Below is a small trained network, with its code and all its weights. Each question gives an input and a class and asks what happens when units are switched off, that is, made to give their printed mean instead of their output.

import numpy as np


def w(rows, s, z=0):
    codes = np.array(rows[::2]) - 128.0
    scale = np.full(codes.shape[1], s)
    scale[-1] = z or s
    return codes * scale


def norm(h):
    return h / np.sqrt((h * h).mean(-1, keepdims=True) + 1e-5)


def f(y):
    return y / 2 * (1 + np.tanh(0.7978845608 * (y + 0.044715 * y**3)))


def log_softmax(a):
    a = a - a.max(-1, keepdims=True)
    return a - np.log(np.exp(a).sum(-1, keepdims=True))


def net(x, mask):
    res = np.array(x, float).reshape(1, 6) / 4 @ E
    u = 0
    for l in range(2):
        y = f(norm(res) @ A[l][:, :-1].T + A[l][:, -1])
        res = res + np.where(mask[u : u + 9], y, B[l][:, -1]) @ B[l][:, :-1]
        u += 9
    return log_softmax(norm(res)[-1] @ U[:, :-1].T + U[:, -1])


A, B = {}, {}
E = w([
[108,65,46,154],'x0',
[119,146,101,158],'x1',
[209,235,153,156],'x2',
[122,93,213,109],'x3',
[115,110,162,120],'x4',
[76,171,111,3],'x5',
],0.0063)
A[0] = w([
[110,42,92,193,2],'0.n1',
[167,31,117,124,2],'0.n2',
[47,115,137,101,1],'0.n3',
[255,97,153,200,209],'0.n4',
[160,152,42,122,215],'0.n5',
[106,163,124,121,49],'0.n6',
[130,51,120,174,136],'0.n7',
[90,86,187,190,93],'0.n8',
[94,194,160,122,118],'0.n9',
],0.0097,0.0027)
B[0] = w([
[199,120,163,68,178],'0.n1',
[184,77,74,107,138],'0.n2',
[90,176,142,223,139],'0.n3',
[86,138,147,207,253],'0.n4',
[82,73,220,108,191],'0.n5',
[139,78,161,87,121],'0.n6',
[166,75,3,107,178],'0.n7',
[68,75,90,104,164],'0.n8',
[171,157,114,69,153],'0.n9',
],0.0065,0.0064)
A[1] = w([
[48,119,179,113,52],'1.n1',
[79,94,140,64,118],'1.n2',
[48,151,165,221,71],'1.n3',
[193,119,95,121,120],'1.n4',
[138,152,40,114,33],'1.n5',
[1,100,107,59,156],'1.n6',
[86,123,99,85,97],'1.n7',
[110,176,152,101,7],'1.n8',
[141,35,100,141,141],'1.n9',
],0.0092,0.002)
B[1] = w([
[150,210,98,165,166],'1.n1',
[165,108,172,195,185],'1.n2',
[131,100,176,213,212],'1.n3',
[112,121,167,173,134],'1.n4',
[129,193,246,119,127],'1.n5',
[80,155,169,253,255],'1.n6',
[166,105,189,177,156],'1.n7',
[196,199,93,66,145],'1.n8',
[158,91,25,79,224],'1.n9',
],0.0064,0.0046)
U = w([
[28,4,49,236,157],'0',
[48,213,186,217,16],'1',
[197,73,10,14,254],'2',
],0.0044,0.00074)

Each question gives the input, the list of numbers given to net, and the class t.
The units are the neurons (one row each of A and B). Each row of codes is followed by its name. A weight is (code - 128) times the scale printed after its matrix; where a second scale follows, it is the last column's (A, B and U).
mask holds one flag per neuron, layer by layer. A switched-off neuron (its flag False) gives its mean, the last column of its row in B, instead of its output. The means were averaged over made-up inputs and are rounded, as every weight is.
A unit's drop is (log p(t) with every unit on - log p(t) with that unit switched off) / (log p(t) with every unit on - log p(t) with every unit switched off).
The circuit of an input: a set's keep is (log p(t) with only the set's units on - log p(t) with every unit switched off) / (log p(t) with every unit on - log p(t) with every unit switched off). Starting from the 12 units with the biggest drops (on a tie, the unit counted first), units are removed one at a time, each time the one whose removal leaves the highest keep (on an exact tie, the one counted first), for as long as the keep stays at least 0.8.
circuit, biggest first: the units of the circuit, biggest drop first
top k neurons: the k neurons with the biggest drops, biggest first
top k neurons in layer l: the k neurons of layer l with the biggest drops, biggest first
drop when u is switched off: that unit's drop, to one decimal
input [-8,0,1,-2,7,1], class 2: circuit, biggest first => 1.n6, 0.n4
input [1,-1,-2,5,5,-3], class 2: top 2 neurons in layer 1 => 1.n9, 1.n3
input [0,0,7,6,-3,6], class 2: top 2 neurons => 1.n6, 0.n4
input [5,-5,-7,-1,-2,-1], class 2: circuit, biggest first => 0.n1, 1.n9, 0.n4
input [6,4,-5,-2,-3,-4], class 2: top 2 neurons => 0.n1, 1.n9
input [4,0,-6,-2,5,-5], class 2: top neuron => 0.n1
input [6,-3,-4,0,5,0], class 2: top 2 neurons in layer 1 => 1.n9, 1.n3
input [5,7,-1,-8,8,-3], class 2: top 2 neurons => 0.n1, 1.n9
input [-8,-7,4,-6,6,3], class 2: top 2 neurons => 1.n6, 0.n4
input [7,-4,0,-3,6,-3], class 2: drop when 0.n7 is switched off => 0.0
input [4,7,-1,7,5,0], class 2: drop when 1.n9 is switched off => 0.3
input [-1,7,-6,-7,-1,4], class 1: drop when 1.n6 is switched off => 0.2
